Below is a small trained network, with its code and all its weights. Each question gives an input and a target symbol and asks what happens when units are switched off, that is, made to give their printed mean instead of their output.

import numpy as np


def w(rows, s, z=0):
    codes = np.array(rows[::2]) - 128.0
    scale = np.full(codes.shape[1], s)
    scale[-1] = z or s
    return codes * scale


def norm(h):
    return h / np.sqrt((h * h).mean(-1, keepdims=True) + 1e-5)


def f(y):
    return np.maximum(y, 0)


def softmax(a):
    e = np.exp(a - a.max(-1, keepdims=True))
    return e / e.sum(-1, keepdims=True)


def log_softmax(a):
    a = a - a.max(-1, keepdims=True)
    return a - np.log(np.exp(a).sum(-1, keepdims=True))


def net(x, mask):
    ids = ['ΓΘΞΨαβδεζηλμπτφ'.index(c) for c in x.split()]
    T = len(ids)
    res = E[ids] + P[:T]
    u = 0
    for l in range(2):
        q, k, v = (norm(res) @ M[l].T for M in (Q, K, V))
        z = softmax(np.where(np.tri(T) > 0, q @ k.T / 2**0.5, -1e9)) @ v
        res = res + np.where(mask[u], z, O[l][:, -1]) @ O[l][:, :-1]
        u += 1
        y = f(norm(res) @ A[l][:, :-1].T + A[l][:, -1])
        res = res + np.where(mask[u : u + 16], y, B[l][:, -1]) @ B[l][:, :-1]
        u += 16
    return log_softmax(norm(res)[-1] @ U[:, :-1].T + U[:, -1])


Q, K, V, O, A, B = {}, {}, {}, {}, {}, {}
E = w([
[82,185,112,81,132,160],'Γ',
[29,164,102,96,226,58],'Θ',
[126,121,108,62,226,92],'Ξ',
[116,168,156,156,100,157],'Ψ',
[194,92,133,191,162,146],'α',
[239,160,171,97,74,94],'β',
[209,180,167,113,120,142],'δ',
[139,73,57,55,212,137],'ε',
[204,201,167,183,153,132],'ζ',
[171,73,75,29,153,143],'η',
[182,143,56,4,196,137],'λ',
[81,105,33,70,89,189],'μ',
[167,113,176,193,98,148],'π',
[177,6,229,135,85,45],'τ',
[152,174,81,33,184,123],'φ',
],0.012)
P = w([
[230,127,53,254,125,69],'0',
[156,138,192,53,162,215],'1',
[140,123,175,63,172,202],'2',
[110,96,159,99,147,207],'3',
[78,123,126,123,130,187],'4',
[70,133,125,130,130,231],'5',
],0.0084)
Q[0] = w([
[92,132,47,94,104,147],'0.h0',
[104,206,253,99,44,114],'0.h0',
],0.029)
K[0] = w([
[110,131,110,203,104,95],'0.h0',
[84,212,235,79,85,251],'0.h0',
],0.027)
V[0] = w([
[152,34,150,2,80,127],'0.h0',
[191,99,191,158,158,143],'0.h0',
],0.0065)
O[0] = w([
[221,81,3,152,155,208,31],'0.h0',
[64,82,120,114,70,119,252],'0.h0',
],0.0047,0.0029)
A[0] = w([
[242,120,252,198,105,171,155],'0.n0',
[156,155,161,163,94,133,135],'0.n1',
[68,107,128,168,125,125,171],'0.n2',
[169,75,153,178,80,114,161],'0.n3',
[120,49,133,168,183,104,18],'0.n4',
[117,91,85,123,98,142,44],'0.n5',
[145,133,152,173,123,208,92],'0.n6',
[124,76,177,125,133,148,120],'0.n7',
[98,153,133,87,132,121,90],'0.n8',
[173,157,126,144,133,71,132],'0.n9',
[94,144,123,244,111,140,156],'0.n10',
[137,167,106,182,74,146,104],'0.n11',
[115,99,187,186,87,183,50],'0.n12',
[146,143,90,137,113,132,4],'0.n13',
[156,73,114,228,81,132,163],'0.n14',
[112,157,135,65,114,153,223],'0.n15',
],0.014,0.0032)
B[0] = w([
[218,56,239,240,53,249,246],'0.n0',
[108,146,165,174,70,142,159],'0.n1',
[157,118,169,67,171,121,150],'0.n2',
[211,149,129,132,104,120,171],'0.n3',
[180,35,194,74,78,28,151],'0.n4',
[130,148,159,95,177,108,138],'0.n5',
[116,136,170,69,162,83,183],'0.n6',
[121,148,107,84,163,130,167],'0.n7',
[126,110,135,113,147,146,167],'0.n8',
[35,149,56,220,148,137,148],'0.n9',
[133,203,189,91,182,80,162],'0.n10',
[120,168,189,127,91,85,147],'0.n11',
[132,163,233,136,165,107,178],'0.n12',
[109,147,105,114,179,131,132],'0.n13',
[208,156,117,118,69,202,176],'0.n14',
[93,73,150,73,168,88,213],'0.n15',
],0.017,0.013)
Q[1] = w([
[97,99,54,107,138,150],'1.h0',
[200,139,209,227,2,173],'1.h0',
],0.033)
K[1] = w([
[199,132,4,89,130,120],'1.h0',
[85,16,208,50,175,214],'1.h0',
],0.029)
V[1] = w([
[15,169,210,124,131,132],'1.h0',
[71,4,100,198,123,81],'1.h0',
],0.033)
O[1] = w([
[139,8,168,191,206,214,84],'1.h0',
[247,161,201,90,214,76,12],'1.h0',
],0.016,0.011)
A[1] = w([
[91,89,165,126,171,146,160],'1.n0',
[177,147,110,210,112,212,106],'1.n1',
[105,155,125,139,49,103,155],'1.n2',
[199,211,133,85,207,132,54],'1.n3',
[108,143,76,87,120,143,79],'1.n4',
[98,210,125,137,172,142,123],'1.n5',
[159,185,152,79,147,75,95],'1.n6',
[173,121,86,204,200,66,127],'1.n7',
[115,137,107,111,141,78,80],'1.n8',
[246,56,143,172,5,175,137],'1.n9',
[134,59,156,166,102,179,254],'1.n10',
[216,92,192,138,203,196,171],'1.n11',
[76,63,114,105,151,144,140],'1.n12',
[110,172,104,219,145,190,127],'1.n13',
[151,57,122,247,103,153,112],'1.n14',
[110,138,126,106,139,37,137],'1.n15',
],0.018,0.0051)
B[1] = w([
[135,143,112,138,121,63,180],'1.n0',
[179,56,165,187,141,155,189],'1.n1',
[130,60,154,175,136,128,175],'1.n2',
[67,63,68,179,169,140,161],'1.n3',
[137,107,181,157,136,115,157],'1.n4',
[163,99,127,119,123,116,141],'1.n5',
[121,77,77,195,144,142,168],'1.n6',
[99,118,195,69,123,104,141],'1.n7',
[151,142,137,92,126,158,148],'1.n8',
[181,168,171,227,164,208,249],'1.n9',
[180,176,96,184,104,96,238],'1.n10',
[125,148,162,140,3,104,253],'1.n11',
[125,191,155,124,179,131,172],'1.n12',
[185,111,87,83,113,164,155],'1.n13',
[156,170,124,47,141,231,211],'1.n14',
[170,148,124,77,123,188,167],'1.n15',
],0.035,0.019)
U = w([
[195,120,160,198,113,215,155],'Γ',
[163,188,225,129,59,75,159],'Θ',
[213,74,188,122,210,38,59],'Ξ',
[102,239,43,128,169,205,62],'Ψ',
[40,108,209,82,140,164,202],'α',
[177,63,172,9,166,217,2],'β',
[155,197,191,30,216,141,119],'δ',
[215,175,58,83,140,65,167],'ε',
[119,225,132,166,199,53,143],'ζ',
[116,203,79,71,26,102,171],'η',
[139,49,47,147,191,152,177],'λ',
[52,113,57,167,34,179,49],'μ',
[42,160,127,205,144,97,142],'π',
[160,63,115,18,39,160,104],'τ',
[91,22,151,189,77,69,63],'φ',
],0.011,0.0038)

Each question gives the input, a string of symbols that net reads in full, and the target symbol t.
The units are the heads (2 rows each of Q, K, V and O) and the neurons (one row each of A and B). Each row of codes is followed by its name. A weight is (code - 128) times the scale printed after its matrix; where a second scale follows, it is the last column's (O, A, B and U).
mask holds one flag per unit, layer by layer, with each layer's heads first. A switched-off unit (its flag False) gives its mean, the last column of its rows in O or B, instead of its output. The means were averaged over made-up inputs and are rounded, as every weight is.
A unit's drop is (log p(t) with every unit on - log p(t) with that unit switched off) / (log p(t) with every unit on - log p(t) with every unit switched off).
The circuit of an input: a set's keep is (log p(t) with only the set's units on - log p(t) with every unit switched off) / (log p(t) with every unit on - log p(t) with every unit switched off). Starting from the 12 units with the biggest drops (on a tie, the unit counted first), units are removed one at a time, each time the one whose removal leaves the highest keep (on an exact tie, the one counted first), for as long as the keep stays at least 0.8.
units of the circuit, in order: the units of the circuit, biggest drop first
top k neurons: the k neurons with the biggest drops, biggest first
top k neurons in layer l: the k neurons of layer l with the biggest drops, biggest first
input φ α φ α λ λ, target φ: top 2 neurons	0.n9; 0.n0
input μ Ψ λ Θ, target μ: units of the circuit, in order	1.h0; 0.n0; 0.n14
input β Ψ π Ψ δ λ, target β: units of the circuit, in order	0.n0; 1.n11; 1.n10; 1.n9
input ζ λ Ψ η λ, target ζ: top 3 neurons	0.n0; 0.n10; 1.n11
input μ π β Ψ Ψ, target Θ: top 2 neurons	0.n0; 1.n9
input τ Θ π Γ, target τ: top 3 neurons in layer 0	0.n0; 0.n14; 0.n3
input φ ζ Ξ λ Γ Γ, target φ: top 2 neurons	0.n0; 0.n9
input λ λ α Θ, target λ: top 3 neurons	0.n0; 0.n9; 1.n3
input Ξ Ξ Θ λ μ Γ, target Ξ: top 4 neurons	0.n0; 0.n9; 1.n3; 0.n4
input Ψ β λ, target Ψ: top 4 neurons in layer 1	1.n11; 1.n12; 1.n9; 1.n1
input δ φ Θ Ψ λ, target δ: top 3 neurons	0.n0; 1.n11; 0.n9
input δ α α Θ, target δ: top 2 neurons in layer 1	1.n11; 1.n10
input δ Ξ α δ ε Ξ, target δ: top 2 neurons	0.n0; 1.n11
input ζ δ μ λ μ, target ζ: top 3 neurons in layer 1	1.n11; 1.n14; 1.n12
input δ Ξ Γ, target δ: top 3 neurons in layer 1	1.n11; 1.n10; 1.n9
input φ μ Ψ λ, target φ: top 3 neurons	0.n0; 0.n9; 1.n3
input Θ λ λ δ μ, target Θ: top 2 neurons	1.n11; 0.n9
input τ λ λ φ, target τ: top 3 neurons	1.n9; 0.n0; 0.n14
input α η τ μ, target α: top 4 neurons in layer 0	0.n0; 0.n14; 0.n10; 0.n3
input ζ δ Ψ β φ, target ζ: top 2 neurons	0.n0; 0.n10
input τ δ λ ζ η, target τ: top 3 neurons in layer 1	1.n9; 1.n10; 1.n15
input α τ μ ζ Ξ, target α: top 3 neurons in layer 0	0.n0; 0.n14; 0.n10
input λ π ε, target λ: top 2 neurons	0.n9; 0.n0
input Θ α λ Ξ Θ, target Θ: top 4 neurons in layer 0	0.n9; 0.n0; 0.n10; 0.n14
input λ Γ ε, target λ: top 4 neurons	0.n0; 0.n9; 1.n3; 1.n6
input Ξ ζ Ξ λ τ ε, target Ξ: top neuron in layer 1	1.n3
input Ξ ε α Θ, target Ξ: top 2 neurons in layer 0	0.n0; 0.n9
input δ τ λ, target δ: top 4 neurons in layer 1	1.n11; 1.n10; 1.n9; 1.n12
input α α Ψ Θ λ, target α: top 4 neurons	0.n0; 1.n10; 0.n14; 0.n10
